Below is a small trained network, with its code and all its weights. Each question gives an input and a class and asks what happens when units are switched off, that is, made to give their printed mean instead of their output.

import numpy as np


def w(rows, s, z=0):
    codes = np.array(rows[::2]) - 128.0
    scale = np.full(codes.shape[1], s)
    scale[-1] = z or s
    return codes * scale


def norm(h):
    return h / np.sqrt((h * h).mean(-1, keepdims=True) + 1e-5)


def f(y):
    return y / 2 * (1 + np.tanh(0.7978845608 * (y + 0.044715 * y**3)))


def log_softmax(a):
    a = a - a.max(-1, keepdims=True)
    return a - np.log(np.exp(a).sum(-1, keepdims=True))


def net(x, mask):
    res = np.array(x, float).reshape(1, 5) / 4 @ E
    u = 0
    for l in range(4):
        y = f(norm(res) @ A[l][:, :-1].T + A[l][:, -1])
        res = res + np.where(mask[u : u + 6], y, B[l][:, -1]) @ B[l][:, :-1]
        u += 6
    return log_softmax(norm(res)[-1] @ U[:, :-1].T + U[:, -1])


A, B = {}, {}
E = w([
[184,71,132],'x0',
[48,77,65],'x1',
[212,161,119],'x2',
[112,156,1],'x3',
[139,141,122],'x4',
],0.0047)
A[0] = w([
[130,184,138,193],'0.n0',
[175,177,150,219],'0.n1',
[163,122,82,250],'0.n2',
[81,254,79,215],'0.n3',
[76,108,83,211],'0.n4',
[142,159,162,170],'0.n5',
],0.0075,0.0017)
B[0] = w([
[140,53,159,163],'0.n0',
[158,75,116,199],'0.n1',
[160,69,103,195],'0.n2',
[166,3,80,251],'0.n3',
[183,86,221,198],'0.n4',
[118,81,67,160],'0.n5',
],0.0059,0.0028)
A[1] = w([
[112,89,53,194],'1.n0',
[151,90,51,253],'1.n1',
[196,127,33,187],'1.n2',
[99,191,125,99],'1.n3',
[72,95,221,142],'1.n4',
[68,146,1,79],'1.n5',
],0.009,0.0023)
B[1] = w([
[254,71,109,211],'1.n0',
[150,9,138,253],'1.n1',
[52,36,114,238],'1.n2',
[41,189,157,99],'1.n3',
[137,101,69,220],'1.n4',
[196,191,138,164],'1.n5',
],0.0055,0.0048)
A[2] = w([
[117,45,69,177],'2.n0',
[95,215,87,3],'2.n1',
[170,254,186,137],'2.n2',
[90,144,21,26],'2.n3',
[83,123,188,170],'2.n4',
[193,108,106,225],'2.n5',
],0.0066,0.0014)
B[2] = w([
[147,115,6,254],'2.n0',
[96,143,215,97],'2.n1',
[118,15,94,118],'2.n2',
[163,167,183,114],'2.n3',
[91,173,1,138],'2.n4',
[191,51,142,203],'2.n5',
],0.0058,0.0048)
A[3] = w([
[76,102,115,104],'3.n0',
[141,116,80,163],'3.n1',
[99,183,93,233],'3.n2',
[78,158,182,146],'3.n3',
[79,129,98,228],'3.n4',
[178,11,194,255],'3.n5',
],0.012,0.0012)
B[3] = w([
[170,135,152,139],'3.n0',
[134,98,90,160],'3.n1',
[186,173,103,125],'3.n2',
[102,123,48,123],'3.n3',
[77,113,2,137],'3.n4',
[138,170,83,249],'3.n5',
],0.0074,0.014)
U = w([
[62,114,231,47],'0',
[93,209,163,39],'1',
[18,162,76,131],'2',
[210,164,169,159],'3',
[209,10,25,199],'4',
[91,157,254,2],'5',
[92,158,207,8],'6',
],0.011,0.0075)

Each question gives the input, the list of numbers given to net, and the class t.
The units are the neurons (one row each of A and B). Each row of codes is followed by its name. A weight is (code - 128) times the scale printed after its matrix; where a second scale follows, it is the last column's (A, B and U).
mask holds one flag per neuron, layer by layer. A switched-off neuron (its flag False) gives its mean, the last column of its row in B, instead of its output. The means were averaged over made-up inputs and are rounded, as every weight is.
A unit's drop is (log p(t) with every unit on - log p(t) with that unit switched off) / (log p(t) with every unit on - log p(t) with every unit switched off).
The circuit of an input: a set's keep is (log p(t) with only the set's units on - log p(t) with every unit switched off) / (log p(t) with every unit on - log p(t) with every unit switched off). Starting from the 12 units with the biggest drops (on a tie, the unit counted first), units are removed one at a time, each time the one whose removal leaves the highest keep (on an exact tie, the one counted first), for as long as the keep stays at least 0.8.
circuit, biggest first: the units of the circuit, biggest drop first
top k neurons: the k neurons with the biggest drops, biggest first
k most important neurons of layer l: the k neurons of layer l with the biggest drops, biggest first
drop when u is switched off: that unit's drop, to one decimal
input [-1,7,-3,-7,1], class 2: top neuron => (0.n3)
input [4,-5,6,-4,7], class 3: 3 most important neurons of layer 1 => (1.n4, 1.n1, 1.n0)
input [0,4,-8,-6,-1], class 2: circuit, biggest first => (0.n3, 1.n0, 1.n1, 2.n5)
input [2,-4,2,-5,0], class 3: top 2 neurons => (2.n0, 0.n3)
input [5,-8,2,-6,5], class 3: circuit, biggest first => (2.n0, 0.n3, 1.n1)
input [-3,6,-4,-3,4], class 2: circuit, biggest first => (0.n3, 1.n1, 0.n1, 2.n5)
input [3,-8,-7,-6,3], class 3: top 4 neurons => (2.n0, 1.n2, 3.n4, 3.n1)
input [2,-6,4,-5,7], class 3: circuit, biggest first => (2.n0, 0.n3, 1.n1)
input [-5,6,-1,-4,-4], class 2: 3 most important neurons of layer 1 => (1.n0, 1.n1, 1.n3)
input [4,-7,2,-3,2], class 3: top 3 neurons => (2.n0, 0.n3, 3.n4)
input [0,3,-8,-4,1], class 2: top 3 neurons => (0.n3, 1.n0, 1.n1)
input [-1,-3,3,-6,2], class 3: top 2 neurons => (2.n0, 3.n4)
input [1,-4,1,-3,0], class 3: top 3 neurons => (0.n3, 2.n0, 3.n4)
input [-3,5,0,-4,-4], class 2: 2 most important neurons of layer 1 => (1.n0, 1.n1)
input [-3,-3,6,-5,-6], class 3: top 2 neurons => (2.n0, 3.n4)
input [-1,3,-7,-3,-5], class 2: top neuron => (0.n3)
input [-4,2,-5,-1,-5], class 2: drop when 0.n2 is switched off => 0.4
input [2,-8,-2,-3,-3], class 3: drop when 3.n1 is switched off => 0.2
input [-4,6,-7,-3,-5], class 2: drop when 0.n3 is switched off => 0.4
input [-3,-6,4,-6,1], class 3: top neuron => (2.n0)
